Here is a tiny trained network, its code and every weight. The questions are about switching its units off for an input and a target symbol, where a switched-off unit gives its printed mean instead of its output.

import numpy as np


def w(rows, s, z=0):
    codes = np.array(rows[::2]) - 128.0
    scale = np.full(codes.shape[1], s)
    scale[-1] = z or s
    return codes * scale


def norm(h):
    return h / np.sqrt((h * h).mean(-1, keepdims=True) + 1e-5)


def f(y):
    return np.maximum(y, 0)


def softmax(a):
    e = np.exp(a - a.max(-1, keepdims=True))
    return e / e.sum(-1, keepdims=True)


def log_softmax(a):
    a = a - a.max(-1, keepdims=True)
    return a - np.log(np.exp(a).sum(-1, keepdims=True))


def net(x, mask):
    ids = ['Ξαεζμτ'.index(c) for c in x.split()]
    T = len(ids)
    res = E[ids] + P[:T]
    r = norm(res)
    for j in range(2):
        rows = slice(2 * j, 2 * j + 2)
        q, k, v = (r @ M[0][rows].T for M in (Q, K, V))
        z = softmax(np.where(np.tri(T) > 0, q @ k.T / 2**0.5, -1e9)) @ v
        o = O[0][rows]
        res = res + np.where(mask[j], z, o[:, -1]) @ o[:, :-1]
    y = f(norm(res) @ A[0][:, :-1].T + A[0][:, -1])
    res = res + np.where(mask[2:10], y, B[0][:, -1]) @ B[0][:, :-1]
    return log_softmax(norm(res)[-1] @ U[:, :-1].T + U[:, -1])


Q, K, V, O, A, B = {}, {}, {}, {}, {}, {}
E = w([
[70,116,254,69,145,47,107],'Ξ',
[129,184,141,64,58,194,145],'α',
[103,195,162,71,181,87,152],'ε',
[16,182,169,237,88,96,137],'ζ',
[245,101,187,210,181,107,119],'μ',
[121,196,51,82,110,34,57],'τ',
],0.0058)
P = w([
[93,78,3,151,231,249,136],'0',
[171,138,144,88,109,160,163],'1',
[145,116,172,82,106,178,120],'2',
[157,104,149,83,107,168,164],'3',
[151,107,179,88,111,189,135],'4',
[152,109,174,85,112,185,141],'5',
[159,106,172,90,106,191,139],'6',
[148,98,176,83,101,184,132],'7',
[155,95,164,76,102,196,149],'8',
[144,82,153,88,100,197,142],'9',
],0.0032)
Q[0] = w([
[79,157,181,82,175,132,132],'head 1',
[27,198,66,128,2,160,116],'head 1',
[189,111,49,184,73,132,109],'head 2',
[117,83,199,41,227,92,175],'head 2',
],0.0061)
K[0] = w([
[106,115,47,177,199,190,127],'head 1',
[254,77,179,173,129,126,126],'head 1',
[174,169,186,75,91,57,140],'head 2',
[71,83,55,105,161,171,106],'head 2',
],0.0074)
V[0] = w([
[93,181,141,63,95,86,230],'head 1',
[204,173,140,156,217,130,157],'head 1',
[108,159,194,116,89,37,131],'head 2',
[203,29,255,150,126,142,146],'head 2',
],0.0043)
O[0] = w([
[64,160,69,164,132,209,78,116],'head 1',
[185,38,94,112,141,64,82,224],'head 1',
[108,114,118,121,255,143,152,149],'head 2',
[181,113,167,50,103,68,130,2],'head 2',
],0.0062,0.0014)
A[0] = w([
[147,110,130,12,183,127,110,116],'neuron 1',
[56,73,168,46,124,121,126,223],'neuron 2',
[253,66,146,63,57,133,122,166],'neuron 3',
[110,174,22,84,193,130,120,127],'neuron 4',
[235,38,85,58,115,57,101,236],'neuron 5',
[170,136,181,160,174,189,119,252],'neuron 6',
[191,64,177,192,145,146,130,111],'neuron 7',
[131,136,144,87,62,176,147,183],'neuron 8',
],0.0062,0.0014)
B[0] = w([
[116,53,163,111,92,255,138,188],'neuron 1',
[186,156,46,139,175,131,139,210],'neuron 2',
[3,21,28,130,136,49,173,230],'neuron 3',
[164,68,148,151,156,62,52,189],'neuron 4',
[112,45,77,128,31,75,232,255],'neuron 5',
[130,60,108,96,88,58,193,203],'neuron 6',
[81,62,102,97,36,52,128,188],'neuron 7',
[221,173,115,154,43,72,84,172],'neuron 8',
],0.0048,0.0055)
U = w([
[170,228,174,91,189,64,190,36],'Ξ',
[248,175,157,162,3,214,94,253],'α',
[176,79,179,63,246,237,180,217],'ε',
[29,129,182,225,158,231,194,203],'ζ',
[127,14,81,119,60,73,206,43],'μ',
[178,116,58,178,214,126,8,174],'τ',
],0.0044,0.00077)

Each question gives the input, a string of symbols that net reads in full, and the target symbol t.
The units are the heads (2 rows each of Q, K, V and O) and the neurons (one row each of A and B). Each row of codes is followed by its name. A weight is (code - 128) times the scale printed after its matrix; where a second scale follows, it is the last column's (O, A, B and U).
mask holds one flag per unit, heads first, then neurons. A switched-off unit (its flag False) gives its mean, the last column of its rows in O or B, instead of its output. The means were averaged over made-up inputs and are rounded, as every weight is.
A unit's drop is (log p(t) with every unit on - log p(t) with that unit switched off) / (log p(t) with every unit on - log p(t) with every unit switched off).
The circuit of an input: a set's keep is (log p(t) with only the set's units on - log p(t) with every unit switched off) / (log p(t) with every unit on - log p(t) with every unit switched off). Starting from all 10 units, units are removed one at a time, each time the one whose removal leaves the highest keep (on an exact tie, the one counted first), for as long as the keep stays at least 0.8.
units of the circuit, in order: the units of the circuit, biggest drop first
most important unit: the unit with the biggest drop
top k neurons: the k neurons with the biggest drops, biggest first
heads that matter: for each layer, one digit per head in row order, 1 if its drop is at least 0.15 and else 0, layers parted by /
drop of u: that unit's drop, to one decimal
input ζ ζ μ Ξ, target Ξ: top 2 neurons	[neuron 5; neuron 3]
input τ ζ Ξ α, target α: units of the circuit, in order	[head 1; neuron 8; neuron 3]
input τ α ζ ζ α α τ Ξ ε τ, target τ: units of the circuit, in order	[head 1; neuron 4; neuron 5; neuron 3]
input Ξ α Ξ Ξ μ α μ ζ ε, target ε: units of the circuit, in order	[neuron 1; neuron 5; neuron 3]
input Ξ ζ μ μ Ξ τ μ ε, target ε: most important unit	neuron 1
input α ζ ζ τ ζ ζ ε ε, target α: top 2 neurons	[neuron 3; neuron 8]
input Ξ ε ζ Ξ ε α Ξ, target ε: heads that matter	10
input ζ Ξ ζ μ ζ τ Ξ ζ α Ξ, target Ξ: top 3 neurons	[neuron 5; neuron 3; neuron 1]
input ε Ξ ζ ζ ζ Ξ, target τ: top 3 neurons	[neuron 5; neuron 2; neuron 3]
input ε ε ζ ε, target τ: top 3 neurons	[neuron 5; neuron 4; neuron 3]
input ζ μ τ τ Ξ ζ ε, target Ξ: top 4 neurons	[neuron 5; neuron 3; neuron 1; neuron 7]
input τ α Ξ τ Ξ ζ, target ζ: top 2 neurons	[neuron 5; neuron 3]
input ε Ξ ζ α τ ε α τ τ Ξ, target τ: drop of neuron 1	0.3
input Ξ ζ Ξ, target ε: drop of neuron 5	0.2
input α τ ε ζ ε Ξ ε, target α: drop of head 2	0.7
input τ μ α ε Ξ, target ζ: drop of neuron 4	0.1
